Here is a tiny trained network, its code and every weight. The questions are about switching its units off for an input and a class, where a switched-off unit gives its printed mean instead of its output.

import numpy as np


def w(rows, s, z=0):
    codes = np.array(rows[::2]) - 128.0
    scale = np.full(codes.shape[1], s)
    scale[-1] = z or s
    return codes * scale


def f(y):
    return np.maximum(y, 0)


def log_softmax(a):
    a = a - a.max(-1, keepdims=True)
    return a - np.log(np.exp(a).sum(-1, keepdims=True))


def net(x, mask):
    res = np.array(x, float).reshape(1, 2) / 4 @ E
    y = f(res @ A[0][:, :-1].T + A[0][:, -1])
    res = res + np.where(mask, y, B[0][:, -1]) @ B[0][:, :-1]
    return log_softmax(res[-1] @ U[:, :-1].T + U[:, -1])


A, B = {}, {}
E = w([
[20,234,61,76,174,169,95,51],'x0',
[166,233,154,216,249,82,254,117],'x1',
],0.0093)
A[0] = w([
[194,70,183,127,73,187,173,163,71],'n0',
[178,216,140,197,209,55,202,85,105],'n1',
[95,210,63,86,138,135,133,73,60],'n2',
[186,164,117,119,133,138,149,115,233],'n3',
[153,90,173,143,156,111,105,162,222],'n4',
[129,94,121,10,1,135,49,135,142],'n5',
[51,218,96,137,123,147,82,114,97],'n6',
[113,143,92,125,122,156,142,111,253],'n7',
[164,130,209,171,123,98,110,120,82],'n8',
[81,172,73,74,159,124,100,64,157],'n9',
[161,73,166,162,67,101,206,201,101],'n10',
],0.0082,0.0069)
B[0] = w([
[167,137,61,119,91,152,169,160,178],'n0',
[55,137,124,112,38,66,136,176,235],'n1',
[160,139,80,100,105,198,174,177,185],'n2',
[119,37,178,171,149,59,80,58,182],'n3',
[174,115,144,155,175,152,134,66,187],'n4',
[81,139,146,157,61,69,124,149,254],'n5',
[168,116,88,113,110,139,178,124,190],'n6',
[182,1,141,151,183,107,132,43,194],'n7',
[108,171,62,21,88,149,196,190,150],'n8',
[187,95,101,114,100,129,134,101,207],'n9',
[173,99,50,145,116,138,152,144,192],'n10',
],0.0089,0.014)
U = w([
[255,144,70,43,127,192,213,105,54],'0',
[34,153,160,110,84,63,135,119,90],'1',
[209,96,199,173,209,100,67,6,254],'2',
[85,242,169,65,177,193,104,146,40],'3',
],0.01,0.0051)

Each question gives the input, the list of numbers given to net, and the class t.
The units are the neurons (one row each of A and B). Each row of codes is followed by its name. A weight is (code - 128) times the scale printed after its matrix; where a second scale follows, it is the last column's (A, B and U).
mask holds one flag per neuron, in row order. A switched-off neuron (its flag False) gives its mean, the last column of its row in B, instead of its output. The means were averaged over made-up inputs and are rounded, as every weight is.
A unit's drop is (log p(t) with every unit on - log p(t) with that unit switched off) / (log p(t) with every unit on - log p(t) with every unit switched off).
The circuit of an input: a set's keep is (log p(t) with only the set's units on - log p(t) with every unit switched off) / (log p(t) with every unit on - log p(t) with every unit switched off). Starting from all 11 units, units are removed one at a time, each time the one whose removal leaves the highest keep (on an exact tie, the one counted first), for as long as the keep stays at least 0.8.
circuit, biggest first: the units of the circuit, biggest drop first
most important unit: the unit with the biggest drop
top k neurons: the k neurons with the biggest drops, biggest first
drop of u: that unit's drop, to one decimal
input [3,2], class 2: most important unit : n0
input [6,8], class 1: top 2 neurons : n1, n3
input [3,5], class 1: top 2 neurons : n1, n4
input [-2,-2], class 2: circuit, biggest first : n1, n2
input [3,-1], class 2: circuit, biggest first : n1, n0
input [3,0], class 2: circuit, biggest first : n0, n1
input [7,-7], class 0: top 2 neurons : n9, n1
input [6,-5], class 0: top 2 neurons : n1, n9
input [-3,2], class 2: top 2 neurons : n2, n6
input [-2,2], class 2: top 2 neurons : n5, n2
input [0,4], class 1: top 2 neurons : n1, n9
input [8,-4], class 0: drop of n8 : 0.0
input [2,8], class 1: drop of n1 : 2.2
input [8,3], class 0: top neuron : n2
input [8,2], class 0: drop of n2 : 0.1
